Below is a small trained network, with its code and all its weights. Each question gives an input and a class and asks what happens when units are switched off, that is, made to give their printed mean instead of their output.

import numpy as np


def w(rows, s, z=0):
    codes = np.array(rows[::2]) - 128.0
    scale = np.full(codes.shape[1], s)
    scale[-1] = z or s
    return codes * scale


def f(y):
    return np.maximum(y, 0)


def log_softmax(a):
    a = a - a.max(-1, keepdims=True)
    return a - np.log(np.exp(a).sum(-1, keepdims=True))


def net(x, mask):
    res = np.array(x, float).reshape(1, 7) / 4 @ E
    y = f(res @ A[0][:, :-1].T + A[0][:, -1])
    res = res + np.where(mask, y, B[0][:, -1]) @ B[0][:, :-1]
    return log_softmax(res[-1] @ U[:, :-1].T + U[:, -1])


A, B = {}, {}
E = w([
[129,103,65,110,97,84,42,205,192],'x0',
[72,98,128,172,20,81,178,176,55],'x1',
[193,150,29,142,2,141,75,70,27],'x2',
[204,148,188,142,133,125,169,192,112],'x3',
[32,94,158,74,157,41,39,175,123],'x4',
[229,56,129,79,165,117,151,119,157],'x5',
[190,198,101,134,67,123,93,83,116],'x6',
],0.0094)
A[0] = w([
[194,126,131,112,176,143,175,113,182,69],'N1',
[135,148,114,118,158,158,131,129,104,164],'N2',
[170,107,157,109,101,106,162,174,129,253],'N3',
[151,130,34,157,108,140,114,113,86,232],'N4',
[89,112,118,140,147,106,133,134,142,109],'N5',
[163,80,143,75,134,77,90,97,158,90],'N6',
[98,173,191,126,116,120,177,129,88,65],'N7',
[250,179,147,115,160,175,122,121,158,156],'N8',
[114,146,164,165,105,159,125,143,153,75],'N9',
[110,120,104,70,144,67,74,198,193,205],'N10',
[80,102,152,140,194,190,182,123,162,44],'N11',
],0.013,0.0047)
B[0] = w([
[159,137,128,152,49,126,178,102,118,204],'N1',
[168,177,120,117,133,148,128,134,190,156],'N2',
[113,189,67,132,152,198,168,148,178,191],'N3',
[173,196,69,57,80,92,108,91,137,230],'N4',
[207,175,15,102,147,185,161,60,145,166],'N5',
[104,191,125,170,231,145,162,132,199,182],'N6',
[82,173,122,122,179,96,117,150,191,175],'N7',
[170,129,31,123,42,150,138,105,95,239],'N8',
[134,166,129,141,171,87,161,116,176,146],'N9',
[45,199,70,75,205,192,183,81,128,249],'N10',
[203,149,3,162,58,116,80,101,128,206],'N11',
],0.0073,0.017)
U = w([
[174,136,86,118,40,140,138,121,109,217],'0',
[150,117,166,128,130,91,136,153,97,20],'1',
[157,36,196,141,116,155,99,160,111,4],'2',
[131,138,110,116,251,151,163,134,141,171],'3',
],0.012,0.0036)

Each question gives the input, the list of numbers given to net, and the class t.
The units are the neurons (one row each of A and B). Each row of codes is followed by its name. A weight is (code - 128) times the scale printed after its matrix; where a second scale follows, it is the last column's (A, B and U).
mask holds one flag per neuron, in row order. A switched-off neuron (its flag False) gives its mean, the last column of its row in B, instead of its output. The means were averaged over made-up inputs and are rounded, as every weight is.
A unit's drop is (log p(t) with every unit on - log p(t) with that unit switched off) / (log p(t) with every unit on - log p(t) with every unit switched off).
The circuit of an input: a set's keep is (log p(t) with only the set's units on - log p(t) with every unit switched off) / (log p(t) with every unit on - log p(t) with every unit switched off). Starting from all 11 units, units are removed one at a time, each time the one whose removal leaves the highest keep (on an exact tie, the one counted first), for as long as the keep stays at least 0.8.
circuit, biggest first: the units of the circuit, biggest drop first
top k neurons: the k neurons with the biggest drops, biggest first
drop of u: that unit's drop, to one decimal
input [5,-8,-6,3,-5,0,-7], class 0: circuit, biggest first	(N11)
input [1,2,-1,7,2,3,2], class 3: circuit, biggest first	(N11; N4)
input [1,7,-3,-2,0,1,2], class 3: circuit, biggest first	(N8; N11)
input [-8,6,-4,-8,3,-1,5], class 3: top 4 neurons	(N8; N7; N4; N1)
input [5,-2,-6,-1,-7,5,-8], class 0: top 2 neurons	(N11; N1)
input [7,8,7,8,7,2,-5], class 3: top 2 neurons	(N10; N8)
input [-7,2,-4,-5,3,4,-8], class 0: top 2 neurons	(N11; N10)
input [0,-7,-1,-6,-1,1,-2], class 0: top 2 neurons	(N11; N1)
input [-7,-3,-4,5,7,7,8], class 0: top 4 neurons	(N8; N1; N10; N9)
input [-5,3,-4,0,-7,-1,-8], class 0: top 2 neurons	(N11; N10)
input [2,-4,-1,7,-7,-6,-8], class 0: drop of N10	0.0
input [-5,3,-8,8,-7,-4,-2], class 0: drop of N11	1.3
input [1,5,0,6,-3,-6,-4], class 3: drop of N8	0.2
